Each row is followed by roughly how far along a hidden order it lies, from 0 to 12. A new part has a new order.
In the rows, 128 means zero.
[136 184 129 121 123 117 146 125 125  91  66 127 105 129  84 132 136 126
 142  61 118 119 112 141 133  72 130 126 153 133 134 124] : 9
[141 183 126 115 126 112 129 116 130  95  39 150  92 131  98 130 109 123
 137  10 131 121 112 145 130  64 127 122 155 131 133 116] : 12
[134  66 118 135 136 137 141 125 132 163 176 143 135 131 160 126 158 126
  89 127 152 120 141 109 124 115 120 137 101 130 122 123] : 3
[139 128 116 129 125 118 156 115 130 128 105 145 105 132 113 138 140 117
 109  64 147 133 119 129 131  63 118 125 131 124 127 132] : 6
[137 167 123 123 123 117 149 118 126 104  77 138  99 131  92 136 138 122
 131  50 128 125 113 136 132  71 125 125 147 128 133 129] : 8
[137 158 122 123 123 116 148 116 126 106  75 141  96 132  93 138 138 121
 126  46 131 127 113 134 132  66 124 124 145 126 132 129] : 8
[139 148 116 122 124 115 145 109 128 115  76 152  89 135  99 141 131 117
 119   9 140 131 114 132 131  41 121 122 141 122 131 130] : 9
[140 195 131 114 127 113 129 123 129  84  34 143  99 129  93 127 109 125
 145  31 125 116 110 150 131  79 129 122 161 136 134 112] : 12
[140 125 113 128 124 117 155 112 130 126 101 147  97 133 109 140 139 116
 110  50 148 134 117 128 131  51 117 124 132 122 127 133] : 7
[126 255 184 109 124 126 152 190 114   9  10  42 175 103  43  95 149 158
 225 249  31  68 101 179 144 247 162 140 205 182 146  97] : 11
[136  44 116 137 136 138 137 122 133 173 190 150 131 134 168 130 164 125
  85 112 153 123 145 101 122 110 118 139  94 121 122 126] : 3
[133  64 114 135 136 135 141 122 133 166 173 148 129 132 158 127 154 124
  88 114 154 122 141 107 125 106 119 136  98 129 121 125] : 3
[138  22 108 137 136 136 134 112 134 186 196 160 122 137 175 135 161 121
  69  83 166 130 145  95 120  84 114 136  88 113 121 129] : 3
[140 134 113 126 123 115 150 106 129 123  89 157  88 135 103 142 137 116
 113  26 146 135 116 129 131  41 118 123 134 118 129 133] : 7
[141  79  96 133 127 117 149  98 135 160 127 175  86 140 133 145 129 106
  71  16 181 148 124 116 127  14 108 120 109 115 121 137] : 6
[132  20 112 142 134 143 142 119 129 184 225 144 131 135 169 137 184 126
  77 136 149 129 148  90 122 113 117 141  84 113 123 138] : 0
[143 183 123 114 127 112 131 112 131  97  39 156  89 132 101 131 105 121
 131   1 137 123 114 144 129  58 125 119 153 129 132 115] : 12
[133  13 110 142 134 142 141 116 130 186 220 147 129 136 172 137 182 125
  75 119 154 131 149  89 122 107 116 140  84 111 122 138] : 0
[138   9 106 139 136 138 133 109 134 189 204 163 120 138 174 136 163 121
  68  82 167 131 148  93 120  92 113 137  85 110 120 130] : 2
[131  19 113 142 134 143 142 120 130 182 223 143 134 135 166 136 185 127
  81 130 150 128 149  91 122 115 118 142  87 114 123 138] : 0
[132  38 119 139 135 143 141 126 129 173 210 135 141 132 163 132 182 129
  87 151 136 121 147  96 123 131 121 144  92 118 124 133] : 1
[139 169 121 120 124 115 140 115 128 102  68 145  89 132  96 136 127 121
 131  26 132 125 113 137 131  56 125 123 147 128 133 125] : 9
[137 173 126 122 123 118 149 121 125  99  73 133 102 129  89 135 141 124
 135  64 124 122 113 138 133  79 127 126 149 131 133 127] : 8
[137 176 125 120 124 116 144 120 126  98  60 137  98 130  90 134 131 124
 136  45 125 122 113 139 132  69 127 124 150 131 134 124] : 9
[135 167 133 126 124 121 161 133 126 103  93 118 123 126  96 128 148 126
 136 119 121 119 115 138 135 116 127 129 145 137 131 127] : 6
[139 128 114 128 124 116 156 111 129 122  98 148  96 134 108 140 140 116
 111  47 146 134 117 131 131  53 118 124 133 122 129 133] : 7
[143 163 119 116 127 110 125 106 132 108  44 165  80 135 105 134 103 117
 123   1 146 128 113 142 128  38 122 118 148 124 131 117] : 12
[135  33 116 138 136 141 137 122 131 175 201 146 135 133 167 132 174 127
  83 136 149 122 148  97 122 121 119 141  92 117 123 129] : 2
[132  94 116 132 132 127 153 126 132 143 144 141 122 131 136 127 139 120
 102 112 152 127 128 121 130  93 120 128 117 138 122 125] : 5
[135 108 111 132 129 122 152 119 132 143 130 148 109 134 130 133 136 116
 100  80 156 133 124 124 129  68 117 125 120 132 122 129] : 5
